Below is a small trained network, with its code and all its weights. Each question gives an input and a target symbol and asks what happens when units are switched off, that is, made to give their printed mean instead of their output.

import numpy as np


def w(rows, s, z=0):
    codes = np.array(rows[::2]) - 128.0
    scale = np.full(codes.shape[1], s)
    scale[-1] = z or s
    return codes * scale


def f(y):
    return y / 2 * (1 + np.tanh(0.7978845608 * (y + 0.044715 * y**3)))


def softmax(a):
    e = np.exp(a - a.max(-1, keepdims=True))
    return e / e.sum(-1, keepdims=True)


def log_softmax(a):
    a = a - a.max(-1, keepdims=True)
    return a - np.log(np.exp(a).sum(-1, keepdims=True))


def net(x, mask):
    ids = ['ΔΘΣΩγεηλμξπτ'.index(c) for c in x.split()]
    T = len(ids)
    res = E[ids] + P[:T]
    u = 0
    for l in range(2):
        r = res
        for j in range(2):
            rows = slice(3 * j, 3 * j + 3)
            q, k, v = (r @ M[l][rows].T for M in (Q, K, V))
            z = softmax(np.where(np.tri(T) > 0, q @ k.T / 3**0.5, -1e9)) @ v
            o = O[l][rows]
            res = res + np.where(mask[u + j], z, o[:, -1]) @ o[:, :-1]
        u += 2
        y = f(res @ A[l][:, :-1].T + A[l][:, -1])
        res = res + np.where(mask[u : u + 8], y, B[l][:, -1]) @ B[l][:, :-1]
        u += 8
    return log_softmax(res[-1] @ U[:, :-1].T + U[:, -1])


Q, K, V, O, A, B = {}, {}, {}, {}, {}, {}
E = w([
[42,180,59],'Δ',
[7,99,205],'Θ',
[147,120,29],'Σ',
[241,51,98],'Ω',
[209,220,203],'γ',
[171,143,125],'ε',
[141,157,117],'η',
[155,113,101],'λ',
[44,195,158],'μ',
[186,142,103],'ξ',
[157,156,83],'π',
[211,190,80],'τ',
],0.017)
P = w([
[203,14,37],'0',
[201,84,121],'1',
[124,130,132],'2',
[108,176,183],'3',
[103,210,217],'4',
[109,253,203],'5',
[63,204,241],'6',
],0.0041)
Q[0] = w([
[183,4,31],'L0H1',
[224,60,159],'L0H1',
[111,211,173],'L0H1',
[158,70,2],'L0H2',
[158,212,57],'L0H2',
[118,114,165],'L0H2',
],0.0074)
K[0] = w([
[150,94,5],'L0H1',
[206,27,199],'L0H1',
[63,162,53],'L0H1',
[176,208,199],'L0H2',
[125,93,217],'L0H2',
[254,121,179],'L0H2',
],0.0077)
V[0] = w([
[160,135,168],'L0H1',
[103,179,202],'L0H1',
[177,146,30],'L0H1',
[146,132,137],'L0H2',
[57,159,188],'L0H2',
[250,123,163],'L0H2',
],0.013)
O[0] = w([
[174,242,133,136],'L0H1',
[133,46,100,45],'L0H1',
[60,122,55,219],'L0H1',
[131,88,2,140],'L0H2',
[128,156,90,2],'L0H2',
[131,156,100,240],'L0H2',
],0.0075,0.011)
A[0] = w([
[160,158,112,134],'L0N1',
[70,70,85,185],'L0N2',
[224,35,94,153],'L0N3',
[185,116,134,84],'L0N4',
[152,96,178,4],'L0N5',
[164,138,183,37],'L0N6',
[55,149,3,78],'L0N7',
[88,16,167,17],'L0N8',
],0.012,0.0028)
B[0] = w([
[127,103,127,170],'L0N1',
[79,137,169,154],'L0N2',
[30,58,26,171],'L0N3',
[153,116,189,138],'L0N4',
[188,157,114,126],'L0N5',
[164,189,140,128],'L0N6',
[153,184,74,254],'L0N7',
[254,107,209,143],'L0N8',
],0.0078,0.009)
Q[1] = w([
[180,144,105],'L1H1',
[99,5,75],'L1H1',
[86,110,195],'L1H1',
[58,48,113],'L1H2',
[93,116,169],'L1H2',
[133,163,109],'L1H2',
],0.011)
K[1] = w([
[159,137,92],'L1H1',
[189,136,95],'L1H1',
[163,2,203],'L1H1',
[90,83,111],'L1H2',
[130,11,232],'L1H2',
[24,251,162],'L1H2',
],0.0088)
V[1] = w([
[181,84,129],'L1H1',
[89,100,152],'L1H1',
[52,143,81],'L1H1',
[2,84,102],'L1H2',
[61,148,41],'L1H2',
[69,148,122],'L1H2',
],0.0086)
O[1] = w([
[149,139,2,93],'L1H1',
[2,70,159,72],'L1H1',
[51,204,8,207],'L1H1',
[176,98,196,115],'L1H2',
[46,52,142,254],'L1H2',
[178,142,128,147],'L1H2',
],0.0072,0.011)
A[1] = w([
[160,178,74,94],'L1N1',
[122,83,212,253],'L1N2',
[162,155,90,153],'L1N3',
[127,155,63,115],'L1N4',
[60,185,54,141],'L1N5',
[141,9,29,110],'L1N6',
[161,231,227,119],'L1N7',
[96,81,119,134],'L1N8',
],0.011,0.0034)
B[1] = w([
[121,160,205,177],'L1N1',
[1,30,171,139],'L1N2',
[131,70,192,162],'L1N3',
[103,65,229,198],'L1N4',
[165,135,124,254],'L1N5',
[170,86,156,190],'L1N6',
[131,132,44,156],'L1N7',
[197,74,23,144],'L1N8',
],0.0068,0.022)
U = w([
[160,103,161,253],'Δ',
[208,145,70,99],'Θ',
[165,109,180,114],'Σ',
[155,131,139,172],'Ω',
[184,117,115,97],'γ',
[174,192,146,209],'ε',
[189,137,92,26],'η',
[81,154,21,52],'λ',
[119,77,186,57],'μ',
[195,77,57,195],'ξ',
[188,125,112,37],'π',
[212,95,248,56],'τ',
],0.012,0.0048)

Each question gives the input, a string of symbols that net reads in full, and the target symbol t.
The units are the heads (3 rows each of Q, K, V and O) and the neurons (one row each of A and B). Each row of codes is followed by its name. A weight is (code - 128) times the scale printed after its matrix; where a second scale follows, it is the last column's (O, A, B and U).
mask holds one flag per unit, layer by layer, with each layer's heads first. A switched-off unit (its flag False) gives its mean, the last column of its rows in O or B, instead of its output. The means were averaged over made-up inputs and are rounded, as every weight is.
A unit's drop is (log p(t) with every unit on - log p(t) with that unit switched off) / (log p(t) with every unit on - log p(t) with every unit switched off).
most important unit: the unit with the biggest drop
top k neurons: the k neurons with the biggest drops, biggest first
top k neurons in layer l: the k neurons of layer l with the biggest drops, biggest first
drop when u is switched off: that unit's drop, to one decimal
input Ω Ω ε, target ε: most important unit : L0H1
input π Ω Ω μ, target μ: top 2 neurons in layer 0 : (L0N7, L0N3)
input Ω Θ γ π τ Ω, target τ: top 4 neurons : (L1N4, L1N1, L1N3, L1N7)
input Σ Σ λ γ, target ε: top 3 neurons : (L1N1, L1N7, L0N6)
input Ω Ω Ω λ, target ε: top 2 neurons : (L0N3, L1N6)
input Ω ξ τ, target τ: top 2 neurons in layer 1 : (L1N4, L1N3)
input Ω Ω Ω Ω Σ, target ε: top 3 neurons : (L0N7, L0N3, L1N1)
input Ω Σ η, target λ: top 3 neurons : (L1N6, L0N8, L1N3)
input Ω Ω ε Θ Δ μ γ, target ε: top 4 neurons : (L0N6, L0N5, L1N1, L1N7)
input Ω π τ λ Δ Σ λ, target λ: top 2 neurons : (L1N6, L1N4)
input ξ Θ Σ ξ ξ ξ Ω, target ξ: top 3 neurons : (L0N3, L1N8, L1N1)
input ξ Ω ξ, target ε: top 2 neurons : (L0N3, L1N6)
input Ω ξ ξ μ, target μ: top 2 neurons : (L0N7, L1N2)
input Σ Ω ξ Σ γ Σ ξ, target λ: most important unit : L1H2
input Ω Ω ξ, target ε: top 2 neurons : (L1N6, L0N3)
input Σ ξ η λ Ω, target ξ: top 4 neurons in layer 1 : (L1N8, L1N1, L1N6, L1N4)
input Δ Σ λ, target λ: top 2 neurons in layer 0 : (L0N2, L0N7)
input ξ η Θ, target τ: top 3 neurons : (L0N8, L1N2, L0N7)
input Θ γ ε, target τ: top 3 neurons in layer 0 : (L0N6, L0N2, L0N5)
input μ Ω τ, target τ: most important unit : L0H1
input Σ Σ ξ, target λ: drop when L0N3 is switched off : -0.1
input Ω Ω λ, target ε: drop when L0N7 is switched off : 0.1
input Ω Ω ξ Ω Σ, target ε: drop when L0H1 is switched off : 0.3
input Ω μ π λ Ω Ω Θ, target τ: drop when L0N6 is switched off : 0.0
